-6.380 0.211 3.933 -4.408 6.471  j_191
-6.380 0.211 3.933 -4.408 -8.469  j_760
-1.472 7.545 -4.634 -1.066 1.616  j_333
7.545 -1.472 -3.565 2.622 7.628  j_964
find: -6.380 0.211 3.933 -4.408 6.471 => j_191
find: -4.408 -8.469 => j_760
find: -1.472 7.545 => j_333

0.002 -2.624 -1.637 0.059 0.352 1.399 1.124 -0.743 -1.061 -0.829 -1.763
 -3.520 -2.399 0.193 1.966 5.362 -1.423 2.644 -2.474 -> j_699
6.257 -0.009 -0.894 0.002 -2.625 -1.637 0.059 0.352 1.399 1.124 1.549
 3.499 2.224 0.195 -1.553 -5.368 0.772 -2.437 2.397 -> j_18
-1.318 3.357 -2.694 3.846 -2.555 4.747 8.652 2.177 -2.835 -2.425 0.433
 -1.829 -0.178 -2.465 -1.638 3.046 3.521 0.105 -0.873 -> j_902
find: -2.835 -2.425 0.433 -1.829 -0.178 => j_902
find: 1.966 5.362 => j_699
find: 0.002 -2.625 -1.637 0.059 0.352 1.399 1.124 => j_18
find: 1.399 1.124 -0.743 -1.061 -0.829 -1.763 -3.520 -2.399 0.193 1.966 5.362
 -1.423 => j_699

-3.028 -3.297 4.206 2.265 -8.113 : j_295
2.101 -3.027 -3.297 4.206 2.265 : j_516
-6.386 -0.900 1.684 -1.170 -0.851 : j_57
find: 2.101 -3.027 -3.297 4.206 2.265 => j_516
find: -3.027 -3.297 4.206 2.265 => j_516

2.082 -1.018 0.426 2.006 -8.991 = j_721
2.607 -4.184 -0.342 3.131 -8.981 = j_634
0.286 6.188 -3.111 2.778 4.253 = j_51
1.317 0.300 -3.364 4.256 0.854 = j_81
5.155 -4.141 5.061 4.910 1.655 = j_833
3.441 3.858 -5.872 -0.551 0.198 = j_168
2.694 -0.650 0.006 2.006 -8.991 = j_357
2.483 -2.517 2.798 4.257 2.718 = j_858
1.029 -2.698 0.410 2.610 -7.943 = j_648
1.317 0.300 2.543 -0.119 -5.224 = j_703
0.808 1.795 -2.660 1.118 1.871 = j_910
find: -0.342 3.131 -8.981 => j_634
find: 1.317 0.300 -3.364 4.256 0.854 => j_81
find: 2.694 -0.650 0.006 2.006 -8.991 => j_357

8.096 2.022 -6.513 -2.551 -8.049 -6.778 6.192 -2.833 -5.013 3.831 4.415
 -4.524 -3.870 -> j_48
-8.181 -5.587 -1.724 2.916 6.463 8.320 8.172 5.761 1.755 -2.774 -6.569
 -8.404 -8.150 -> j_3
-1.724 2.916 6.463 8.320 8.169 5.761 1.755 -2.551 2.401 6.292 8.092
 6.801 3.204 -> j_54
find: -1.724 2.916 6.463 8.320 8.169 5.761 1.755 -2.551 => j_54
find: -1.724 2.916 6.463 8.320 8.172 5.761 1.755 => j_3
find: -1.724 2.916 6.463 8.320 8.169 5.761 1.755 -2.551 2.401 => j_54

-3.749 -3.607 -2.489 -4.062 -1.254 -3.142 -0.728 -5.594 2.886 -3.029
 -6.074 1.508 3.192 1.160 -6.299 -4.557 -5.508 -4.921 1.241 -1.703
 -4.441 1.041 -5.958 -5.743 2.364 -7.295 -2.091 -5.579 -4.035 3.046
 -4.589 -4.057 = j_270
2.764 4.046 2.924 -1.127 4.968 -2.153 1.491 1.831 -0.622 -0.133 0.991
 -6.282 -3.079 -0.693 -1.247 2.967 -6.286 -4.207 -5.139 -0.976 -0.854
 0.971 -4.384 -1.476 -1.255 -4.010 4.219 1.402 -4.213 2.412 1.843 1.643 = j_98
-8.139 -7.012 -5.597 1.397 -5.042 1.090 -0.464 -7.489 1.099 -6.888
 -3.780 4.231 -2.605 -2.305 -4.104 -8.263 1.000 1.508 2.696 -0.257 1.279
 -2.877 2.062 -0.571 1.142 -2.700 -4.003 -5.829 -0.254 -7.049 -8.301
 -3.123 = j_402
-0.072 -2.446 0.234 -1.711 -0.839 -4.603 -3.217 0.067 1.550 -3.102 3.809
 -0.095 -4.966 -3.905 0.256 -0.283 -2.452 2.596 1.683 2.193 4.660 -6.096
 1.727 4.072 -6.299 -3.424 -1.788 2.510 1.014 -0.862 -2.532 -4.167 = j_856
-2.758 3.214 -0.357 4.120 4.928 1.866 5.913 -3.085 3.103 -4.243 -2.722
 -5.026 -3.112 3.619 -3.391 -2.089 -5.484 -1.990 -4.546 0.766 1.372
 4.337 -1.064 -0.732 3.999 -3.536 5.807 -2.430 -6.125 -0.590 -2.177
 4.037 = j_289
1.115 2.779 1.829 -0.678 1.089 3.306 0.962 1.734 -4.371 3.054 -1.379
 -2.211 0.861 -1.618 -0.763 2.211 0.441 -3.749 -3.607 -2.488 -4.062
 3.139 -4.094 -3.746 2.398 1.462 1.178 -1.153 -1.734 -0.807 3.423 3.428 = j_785
-2.506 -2.617 0.415 -3.422 -1.710 -2.228 -1.797 -2.492 0.361 -4.250
 -1.442 0.532 -2.722 -3.559 -4.419 -2.709 0.259 -3.558 1.668 -0.317
 -0.283 -2.328 -2.440 -2.162 -0.835 -5.094 -1.227 -3.730 -2.116 -1.371
 -3.542 -2.723 = j_282
0.157 -1.393 0.066 -4.110 -0.430 -3.502 -1.085 -0.867 4.632 -2.170
 -1.243 0.814 -0.097 -0.122 -2.411 -0.928 -3.558 0.259 3.734 2.927 1.501
 -0.913 -1.318 0.330 -0.847 -3.941 -0.557 -0.621 -0.885 3.458 -1.520
 -3.029 = j_307
find: -1.255 -4.010 4.219 => j_98
find: -3.558 0.259 => j_307
find: -4.003 -5.829 -0.254 -7.049 -8.301 => j_402
find: -3.749 -3.607 -2.488 -4.062 => j_785

2.023 4.293 0.889 4.282 -0.973 -1.952 -1.549 -6.811 -1.553 -0.193 : j_406
-0.419 0.022 0.310 2.011 -1.003 -0.704 -0.325 -2.688 -1.256 0.748 : j_101
1.416 -1.549 4.282 4.293 0.889 -1.952 -6.811 -1.553 -0.973 0.503 : j_958
1.416 3.880 0.884 4.490 -0.821 -2.518 -1.915 -7.768 -2.065 2.170 : j_448
2.775 4.379 0.676 3.006 0.254 -1.318 -2.221 -6.272 -2.568 1.529 : j_37
2.023 4.293 0.889 4.282 -0.973 -1.952 -1.549 -6.811 -1.553 2.248 : j_354
find: 2.023 4.293 0.889 4.282 -0.973 -1.952 -1.549 -6.811 -1.553 2.248 => j_354
find: 2.023 4.293 0.889 4.282 -0.973 -1.952 -1.549 -6.811 -1.553 -0.193 => j_406

2.030 -1.883 -2.507 6.193 -3.779 : j_274
2.880 -1.676 2.319 -0.001 1.954 : j_913
1.626 3.367 0.726 -2.121 -0.618 : j_717
-1.413 -2.006 4.278 -1.645 4.279 : j_31
1.168 -1.587 2.031 -1.883 -2.507 : j_935
-3.295 -4.290 -2.251 1.884 2.706 : j_461
2.868 2.150 2.918 -1.610 -2.576 : j_377
-1.413 -2.006 4.278 -1.645 6.704 : j_725
7.838 -4.966 -7.437 6.670 -4.820 : j_283
-4.966 7.838 -5.340 2.116 -0.208 : j_656
-3.776 -6.254 0.094 0.729 2.271 : j_91
-3.507 -0.484 0.332 0.811 1.322 : j_777
find: -2.507 6.193 -3.779 => j_274
find: 2.031 -1.883 => j_935
find: 2.868 2.150 => j_377
find: -3.295 -4.290 -2.251 1.884 => j_461
find: 7.838 -4.966 => j_283
find: 2.031 -1.883 -2.507 => j_935
find: -1.610 -2.576 => j_377

2.524 -0.994 2.139 -1.286 -1.752 3.680 0.965 -2.734 -2.924 4.924 1.264
 -0.564 0.459 -0.043 -1.235  j_780
1.243 2.572 -2.108 2.079 0.110 0.285 0.300 3.808 -1.841 -3.498 -2.277
 3.255 -2.839 -0.832 0.069  j_468
-0.682 3.479 1.243 2.572 -2.108 2.079 0.110 0.285 0.300 3.809 -1.841
 1.465 1.739 -1.500 0.103  j_864
-0.438 -1.830 -1.986 -1.417 -0.602 -0.061 -0.963 6.359 7.497 -3.130
 -2.263 -1.421 2.524 -0.991 2.139  j_646
0.207 -1.490 -1.380 0.222 1.269 -0.947 -1.148 2.957 3.173 -2.755 -1.202
 -0.097 -1.232 -0.740 0.179  j_30
find: 2.524 -0.991 2.139 => j_646
find: 1.243 2.572 -2.108 2.079 0.110 0.285 0.300 3.809 -1.841 => j_864
find: 1.269 -0.947 -1.148 2.957 3.173 -2.755 -1.202 => j_30
find: -1.417 -0.602 => j_646
find: -2.108 2.079 0.110 0.285 0.300 3.809 -1.841 1.465 1.739 -1.500 0.103 => j_864

1.587 -2.141 0.159 6.396 -5.487 1.039 7.770 0.453 -8.519 2.186 -2.207
 -4.268 : j_218
-0.591 -3.582 -0.934 -1.864 -5.495 0.586 -4.985 5.684 -2.960 3.396
 -4.290 -2.436 : j_149
1.580 -1.077 5.948 1.486 0.964 3.859 -5.583 0.039 1.279 -4.107 8.084
 9.074 : j_515
-4.789 -4.956 -4.063 -1.465 1.116 -5.131 2.006 -0.528 3.667 2.673 -1.742
 5.111 : j_8
-4.209 4.378 2.788 -5.323 -3.047 -1.789 4.501 4.782 7.077 -1.756 -0.373
 0.503 : j_469
3.470 -4.784 1.379 3.526 1.761 -0.721 -5.461 0.313 3.505 -5.713 2.713
 4.857 : j_338
4.200 -2.056 -5.694 -1.399 1.696 -4.591 1.750 -2.064 -1.570 -0.346
 -7.078 -6.647 : j_410
0.702 -3.427 3.322 -1.119 -1.755 0.179 -0.914 -4.082 1.770 -7.124 4.078
 6.387 : j_667
6.904 3.241 2.200 -3.383 -2.307 -6.387 -6.113 -1.731 -0.757 5.185 -2.017
 -0.586 : j_564
4.501 7.077 4.782 -1.756 -0.373 -3.047 -5.323 -1.789 2.788 4.378 -4.209
 -0.952 : j_429
-8.537 -5.625 -3.085 -9.415 3.814 -0.554 8.067 3.042 -2.343 3.244 -5.258
 5.782 : j_596
-0.122 -6.062 -1.160 -0.492 -0.767 -1.818 -0.958 0.512 3.742 5.598 5.669
 -1.836 : j_437
find: 4.782 7.077 => j_469
find: 4.501 7.077 4.782 -1.756 -0.373 -3.047 -5.323 -1.789 2.788 4.378 -4.209 => j_429

-0.317 -3.757 8.007 -2.872 0.325 7.157 1.438 -7.269 5.805 -0.708 -> j_861
-2.181 8.568 6.925 -2.515 1.036 -2.235 -4.430 0.620 -3.886 7.649 -> j_446
5.559 -0.077 -2.972 -1.742 -2.348 -4.774 0.926 -1.320 6.778 -6.536 -> j_68
-6.677 -4.428 0.446 -0.291 -2.553 2.727 -2.005 -0.461 -2.508 -2.307 -> j_735
-2.645 -2.181 8.569 -1.636 4.416 7.872 2.383 -6.677 -4.428 0.445 -> j_45
find: -0.077 -2.972 -1.742 -2.348 -4.774 0.926 -1.320 6.778 -6.536 => j_68
find: -6.677 -4.428 0.445 => j_45
find: -2.181 8.569 => j_45
find: -0.077 -2.972 -1.742 => j_68
find: 0.446 -0.291 -2.553 => j_735

